Here is a tiny trained network, its code and every weight. The questions are about switching its units off for an input and a target symbol, where a switched-off unit gives its printed mean instead of its output.

import numpy as np


def w(rows, s, z=0):
    codes = np.array(rows[::2]) - 128.0
    scale = np.full(codes.shape[1], s)
    scale[-1] = z or s
    return codes * scale


def f(y):
    return y / 2 * (1 + np.tanh(0.7978845608 * (y + 0.044715 * y**3)))


def softmax(a):
    e = np.exp(a - a.max(-1, keepdims=True))
    return e / e.sum(-1, keepdims=True)


def log_softmax(a):
    a = a - a.max(-1, keepdims=True)
    return a - np.log(np.exp(a).sum(-1, keepdims=True))


def net(x, mask):
    ids = ['βδεζηλμξπστψω'.index(c) for c in x.split()]
    T = len(ids)
    res = E[ids] + P[:T]
    q, k, v = (res @ M[0].T for M in (Q, K, V))
    z = softmax(np.where(np.tri(T) > 0, q @ k.T / 4**0.5, -1e9)) @ v
    res = res + np.where(mask[0], z, O[0][:, -1]) @ O[0][:, :-1]
    y = f(res @ A[0][:, :-1].T + A[0][:, -1])
    res = res + np.where(mask[1:17], y, B[0][:, -1]) @ B[0][:, :-1]
    return log_softmax(res[-1] @ U[:, :-1].T + U[:, -1])


Q, K, V, O, A, B = {}, {}, {}, {}, {}, {}
E = w([
[158,61,6,75],'β',
[81,122,23,226],'δ',
[115,20,52,96],'ε',
[116,252,188,106],'ζ',
[136,151,158,61],'η',
[91,163,177,123],'λ',
[79,231,163,171],'μ',
[120,214,158,107],'ξ',
[81,173,100,182],'π',
[139,113,84,88],'σ',
[111,137,53,142],'τ',
[119,98,36,144],'ψ',
[78,61,24,195],'ω',
],0.0034)
P = w([
[176,151,114,121],'0',
[94,122,124,106],'1',
[81,70,211,129],'2',
[159,136,94,215],'3',
[72,129,105,95],'4',
[206,176,98,115],'5',
[180,137,149,181],'6',
[56,133,90,87],'7',
[85,30,255,154],'8',
[182,137,145,206],'9',
[38,140,79,80],'10',
[215,248,107,81],'11',
[194,130,159,195],'12',
[22,142,65,72],'13',
],0.0082)
Q[0] = w([
[204,190,66,63],'head 0',
[4,134,96,110],'head 0',
[58,208,34,10],'head 0',
[4,108,49,113],'head 0',
],0.025)
K[0] = w([
[78,55,181,168],'head 0',
[74,178,85,70],'head 0',
[5,108,149,83],'head 0',
[70,163,48,77],'head 0',
],0.03)
V[0] = w([
[159,207,195,61],'head 0',
[112,210,102,254],'head 0',
[145,105,130,83],'head 0',
[67,181,194,188],'head 0',
],0.017)
O[0] = w([
[59,212,123,40,104],'head 0',
[121,211,107,253,253],'head 0',
[139,107,131,78,79],'head 0',
[43,175,158,193,221],'head 0',
],0.016,0.0023)
A[0] = w([
[2,109,143,88,32],'neuron 0',
[131,147,114,154,34],'neuron 1',
[99,69,171,96,254],'neuron 2',
[136,126,123,134,134],'neuron 3',
[136,122,110,129,234],'neuron 4',
[47,79,166,154,164],'neuron 5',
[18,73,181,122,171],'neuron 6',
[177,149,186,126,197],'neuron 7',
[116,115,110,104,172],'neuron 8',
[75,72,201,132,140],'neuron 9',
[138,108,123,33,53],'neuron 10',
[98,163,88,128,152],'neuron 11',
[173,166,74,151,102],'neuron 12',
[92,14,209,160,58],'neuron 13',
[110,112,54,143,189],'neuron 14',
[96,102,179,162,189],'neuron 15',
],0.014,0.006)
B[0] = w([
[252,103,144,161,241],'neuron 0',
[140,73,117,85,190],'neuron 1',
[75,128,23,58,251],'neuron 2',
[123,135,133,131,138],'neuron 3',
[123,184,106,141,201],'neuron 4',
[96,72,119,206,226],'neuron 5',
[83,71,207,74,252],'neuron 6',
[142,171,63,145,171],'neuron 7',
[124,134,79,115,164],'neuron 8',
[74,74,154,65,169],'neuron 9',
[134,202,254,187,212],'neuron 10',
[168,157,134,108,253],'neuron 11',
[160,145,171,66,244],'neuron 12',
[255,67,114,105,160],'neuron 13',
[98,191,122,126,219],'neuron 14',
[104,101,86,191,254],'neuron 15',
],0.027,0.0058)
U = w([
[181,206,133,125,234],'β',
[164,161,94,214,188],'δ',
[173,114,110,48,68],'ε',
[224,87,168,121,4],'ζ',
[105,142,210,98,63],'η',
[68,49,122,82,190],'λ',
[130,97,206,197,62],'μ',
[161,95,147,107,145],'ξ',
[1,138,132,177,113],'π',
[35,163,128,82,101],'σ',
[48,133,65,110,112],'τ',
[106,118,49,92,100],'ψ',
[190,76,72,133,45],'ω',
],0.0049,0.0039)

Each question gives the input, a string of symbols that net reads in full, and the target symbol t.
The units are the heads (4 rows each of Q, K, V and O) and the neurons (one row each of A and B). Each row of codes is followed by its name. A weight is (code - 128) times the scale printed after its matrix; where a second scale follows, it is the last column's (O, A, B and U).
mask holds one flag per unit, heads first, then neurons. A switched-off unit (its flag False) gives its mean, the last column of its rows in O or B, instead of its output. The means were averaged over made-up inputs and are rounded, as every weight is.
A unit's drop is (log p(t) with every unit on - log p(t) with that unit switched off) / (log p(t) with every unit on - log p(t) with every unit switched off).
The circuit of an input: a set's keep is (log p(t) with only the set's units on - log p(t) with every unit switched off) / (log p(t) with every unit on - log p(t) with every unit switched off). Starting from the 12 units with the biggest drops (on a tie, the unit counted first), units are removed one at a time, each time the one whose removal leaves the highest keep (on an exact tie, the one counted first), for as long as the keep stays at least 0.8.
units of the circuit, in order: the units of the circuit, biggest drop first
unit that matters most: the unit with the biggest drop
top k neurons: the k neurons with the biggest drops, biggest first
input ξ σ ξ ε λ ζ ψ δ μ, target ζ: units of the circuit, in order => head 0; neuron 0
input ε ω μ δ, target β: top 2 neurons => neuron 12; neuron 14
input η ζ π ζ τ σ, target π: top 3 neurons => neuron 0; neuron 13; neuron 12
input ε μ δ, target ε: units of the circuit, in order => head 0; neuron 13; neuron 2
input ψ μ ξ λ λ, target λ: units of the circuit, in order => head 0; neuron 6; neuron 10
input μ τ δ η, target β: unit that matters most => neuron 12
input ψ μ τ π σ, target σ: units of the circuit, in order => neuron 2; head 0; neuron 10; neuron 0
input μ λ δ π, target β: units of the circuit, in order => neuron 12; head 0
input λ π β, target λ: units of the circuit, in order => neuron 6; neuron 10; neuron 9
input λ μ λ ε β ε ε λ λ, target ε: units of the circuit, in order => head 0; neuron 13; neuron 2
input η λ π ζ, target β: top 4 neurons => neuron 12; neuron 11; neuron 6; neuron 2
input ξ μ λ τ μ σ ξ τ, target τ: units of the circuit, in order => neuron 0; neuron 10; neuron 12; neuron 14
input μ δ τ η π ω ξ μ μ, target ω: units of the circuit, in order => neuron 13; neuron 10
input λ δ λ ζ τ λ π λ η σ ψ λ, target η: units of the circuit, in order => neuron 10; head 0
input σ ε μ π τ τ ω β π λ μ π, target π: top 2 neurons => neuron 0; neuron 13
input μ μ ω β ψ μ λ π λ τ ψ ω π ζ, target ζ: units of the circuit, in order => neuron 0; head 0
input μ ζ π ψ, target β: units of the circuit, in order => neuron 12; head 0; neuron 14
input τ μ λ ξ λ π ε δ ε π β λ, target ε: unit that matters most => neuron 13
input π π δ η μ μ, target δ: units of the circuit, in order => head 0; neuron 6; neuron 15
input π π ζ λ λ λ β ω μ δ λ ω π, target δ: unit that matters most => neuron 15
input π ψ η ε σ ζ ξ ψ, target ψ: top 2 neurons => neuron 2; neuron 0
input λ ξ ζ λ μ ζ ζ τ ψ σ ε, target ε: units of the circuit, in order => neuron 13; head 0; neuron 2
input σ δ π λ, target β: top 3 neurons => neuron 12; neuron 5; neuron 6
input λ λ μ μ σ μ λ, target δ: top 3 neurons => neuron 6; neuron 15; neuron 2
input β μ μ λ ψ μ ω β ε σ, target β: top 2 neurons => neuron 12; neuron 5
input ε ξ μ ψ μ ψ η π ω σ μ σ μ, target δ: top 2 neurons => neuron 6; neuron 15
input λ π δ μ π ω ζ μ β, target ω: top 3 neurons => neuron 13; neuron 10; neuron 6
